Here is a tiny trained network, its code and every weight. The questions are about switching its units off for an input and a class, where a switched-off unit gives its printed mean instead of its output.

import numpy as np


def w(rows, s, z=0):
    codes = np.array(rows[::2]) - 128.0
    scale = np.full(codes.shape[1], s)
    scale[-1] = z or s
    return codes * scale


def norm(h):
    return h / np.sqrt((h * h).mean(-1, keepdims=True) + 1e-5)


def f(y):
    return np.maximum(y, 0)


def log_softmax(a):
    a = a - a.max(-1, keepdims=True)
    return a - np.log(np.exp(a).sum(-1, keepdims=True))


def net(x, mask):
    res = np.array(x, float).reshape(1, 4) / 4 @ E
    u = 0
    for l in range(2):
        y = f(norm(res) @ A[l][:, :-1].T + A[l][:, -1])
        res = res + np.where(mask[u : u + 14], y, B[l][:, -1]) @ B[l][:, :-1]
        u += 14
    return log_softmax(norm(res)[-1] @ U[:, :-1].T + U[:, -1])


A, B = {}, {}
E = w([
[73,203,109,108,95,190,69,137],'x0',
[129,126,127,128,130,130,128,127],'x1',
[11,131,176,183,129,105,134,122],'x2',
[173,183,137,172,100,132,179,66],'x3',
],0.0013)
A[0] = w([
[196,116,92,142,84,148,156,142,2],'0.n0',
[117,103,117,48,138,122,34,208,34],'0.n1',
[209,20,111,84,184,62,153,145,2],'0.n2',
[127,219,96,46,75,244,52,112,71],'0.n3',
[160,61,69,24,123,121,83,181,76],'0.n4',
[28,46,118,116,200,100,77,198,157],'0.n5',
[149,228,105,77,123,199,66,100,108],'0.n6',
[183,177,172,153,134,153,127,72,104],'0.n7',
[195,111,68,37,96,97,95,176,147],'0.n8',
[52,99,240,190,188,55,156,96,90],'0.n9',
[250,99,55,100,98,106,129,171,179],'0.n10',
[181,71,122,161,167,84,157,142,159],'0.n11',
[15,226,106,177,41,188,69,173,36],'0.n12',
[177,89,139,155,126,52,225,101,144],'0.n13',
],0.0018,0.00082)
B[0] = w([
[94,135,118,106,115,77,154,81,157],'0.n0',
[96,82,142,185,249,197,193,108,194],'0.n1',
[83,162,224,99,71,94,66,125,208],'0.n2',
[167,70,19,187,147,110,204,188,228],'0.n3',
[70,68,171,220,167,145,96,137,200],'0.n4',
[205,126,88,55,41,90,80,164,253],'0.n5',
[148,54,76,148,86,86,209,133,208],'0.n6',
[160,140,96,96,74,83,145,137,182],'0.n7',
[41,85,156,212,156,143,138,135,204],'0.n8',
[219,115,21,163,120,176,139,192,249],'0.n9',
[71,176,198,75,151,136,79,64,228],'0.n10',
[62,164,181,99,105,146,86,119,204],'0.n11',
[183,144,184,13,219,136,104,46,244],'0.n12',
[51,156,94,161,156,191,131,135,229],'0.n13',
],0.002,0.0019)
A[1] = w([
[79,105,174,112,178,103,112,188,129],'1.n0',
[126,192,148,121,115,89,143,53,32],'1.n1',
[141,138,141,124,179,91,171,116,128],'1.n2',
[138,187,81,36,147,128,100,133,158],'1.n3',
[71,193,145,128,123,115,138,85,106],'1.n4',
[158,169,181,91,111,102,147,71,77],'1.n5',
[173,176,70,252,88,133,220,144,75],'1.n6',
[148,85,163,142,158,98,106,106,185],'1.n7',
[78,122,111,139,101,71,151,183,254],'1.n8',
[142,62,108,161,145,113,155,199,85],'1.n9',
[153,108,87,111,28,70,151,192,108],'1.n10',
[145,197,158,104,108,141,150,42,90],'1.n11',
[92,90,148,49,158,148,53,159,119],'1.n12',
[136,133,156,89,123,94,157,100,63],'1.n13',
],0.0029,0.00058)
B[1] = w([
[195,142,115,146,53,98,147,83,213],'1.n0',
[128,82,74,149,192,181,125,165,194],'1.n1',
[98,144,137,103,136,174,94,149,157],'1.n2',
[100,92,240,205,94,73,97,130,179],'1.n3',
[229,67,114,77,169,149,146,135,183],'1.n4',
[55,101,82,156,156,170,108,155,184],'1.n5',
[98,150,251,76,101,63,40,104,254],'1.n6',
[101,218,103,111,82,116,109,160,171],'1.n7',
[188,98,115,78,135,166,120,60,184],'1.n8',
[102,207,82,104,159,194,153,129,199],'1.n9',
[220,75,49,168,43,75,170,177,175],'1.n10',
[104,82,27,133,166,166,179,212,216],'1.n11',
[130,198,185,164,133,100,183,78,239],'1.n12',
[101,155,110,162,186,164,113,138,151],'1.n13',
],0.0023,0.0027)
U = w([
[91,169,254,132,128,94,88,93,215],'0',
[91,113,55,143,225,214,144,156,141],'1',
[206,122,54,121,33,79,137,154,1],'2',
],0.0072,0.00069)

Each question gives the input, the list of numbers given to net, and the class t.
The units are the neurons (one row each of A and B). Each row of codes is followed by its name. A weight is (code - 128) times the scale printed after its matrix; where a second scale follows, it is the last column's (A, B and U).
mask holds one flag per neuron, layer by layer. A switched-off neuron (its flag False) gives its mean, the last column of its row in B, instead of its output. The means were averaged over made-up inputs and are rounded, as every weight is.
A unit's drop is (log p(t) with every unit on - log p(t) with that unit switched off) / (log p(t) with every unit on - log p(t) with every unit switched off).
The circuit of an input: a set's keep is (log p(t) with only the set's units on - log p(t) with every unit switched off) / (log p(t) with every unit on - log p(t) with every unit switched off). Starting from the 12 units with the biggest drops (on a tie, the unit counted first), units are removed one at a time, each time the one whose removal leaves the highest keep (on an exact tie, the one counted first), for as long as the keep stays at least 0.8.
circuit, biggest first: the units of the circuit, biggest drop first
unit that matters most: the unit with the biggest drop
top k neurons: the k neurons with the biggest drops, biggest first
top k neurons in layer l: the k neurons of layer l with the biggest drops, biggest first
drop when u is switched off: that unit's drop, to one decimal
input [-6,-2,4,0], class 2: circuit, biggest first => (1.n10; 0.n1; 0.n9)
input [0,0,-3,7], class 1: circuit, biggest first => (0.n9; 1.n11; 1.n5)
input [8,2,1,-7], class 0: circuit, biggest first => (1.n3; 1.n12)
input [5,-1,8,1], class 1: circuit, biggest first => (1.n6; 1.n4)
input [0,8,8,-6], class 2: top 4 neurons => (0.n5; 0.n9; 0.n10; 1.n6)
input [3,1,6,2], class 1: unit that matters most => 0.n12
input [0,-4,-2,8], class 1: top 4 neurons in layer 1 => (1.n11; 1.n1; 1.n5; 1.n0)
input [-2,0,-8,7], class 1: top 3 neurons in layer 0 => (0.n10; 0.n5; 0.n9)
input [-8,8,8,-1], class 2: top 2 neurons => (0.n9; 0.n5)
input [5,5,2,7], class 1: top 2 neurons => (0.n12; 1.n11)
input [2,1,7,7], class 1: top 2 neurons => (0.n12; 1.n11)
input [-6,-2,0,1], class 1: top 4 neurons in layer 0 => (0.n3; 0.n4; 0.n2; 0.n8)
input [2,6,-8,-3], class 1: top 2 neurons => (0.n3; 1.n6)
input [5,6,5,5], class 1: top neuron => (0.n12)
input [4,-6,-1,1], class 2: top 2 neurons in layer 0 => (0.n3; 0.n6)
input [-5,0,5,-6], class 2: drop when 0.n7 is switched off => 0.0
input [0,1,-5,-8], class 0: drop when 0.n13 is switched off => 0.1
input [-2,-6,-4,0], class 0: drop when 0.n4 is switched off => 0.1
input [-2,5,7,-7], class 2: drop when 0.n5 is switched off => 0.6
input [-5,1,6,-8], class 2: unit that matters most => 0.n5
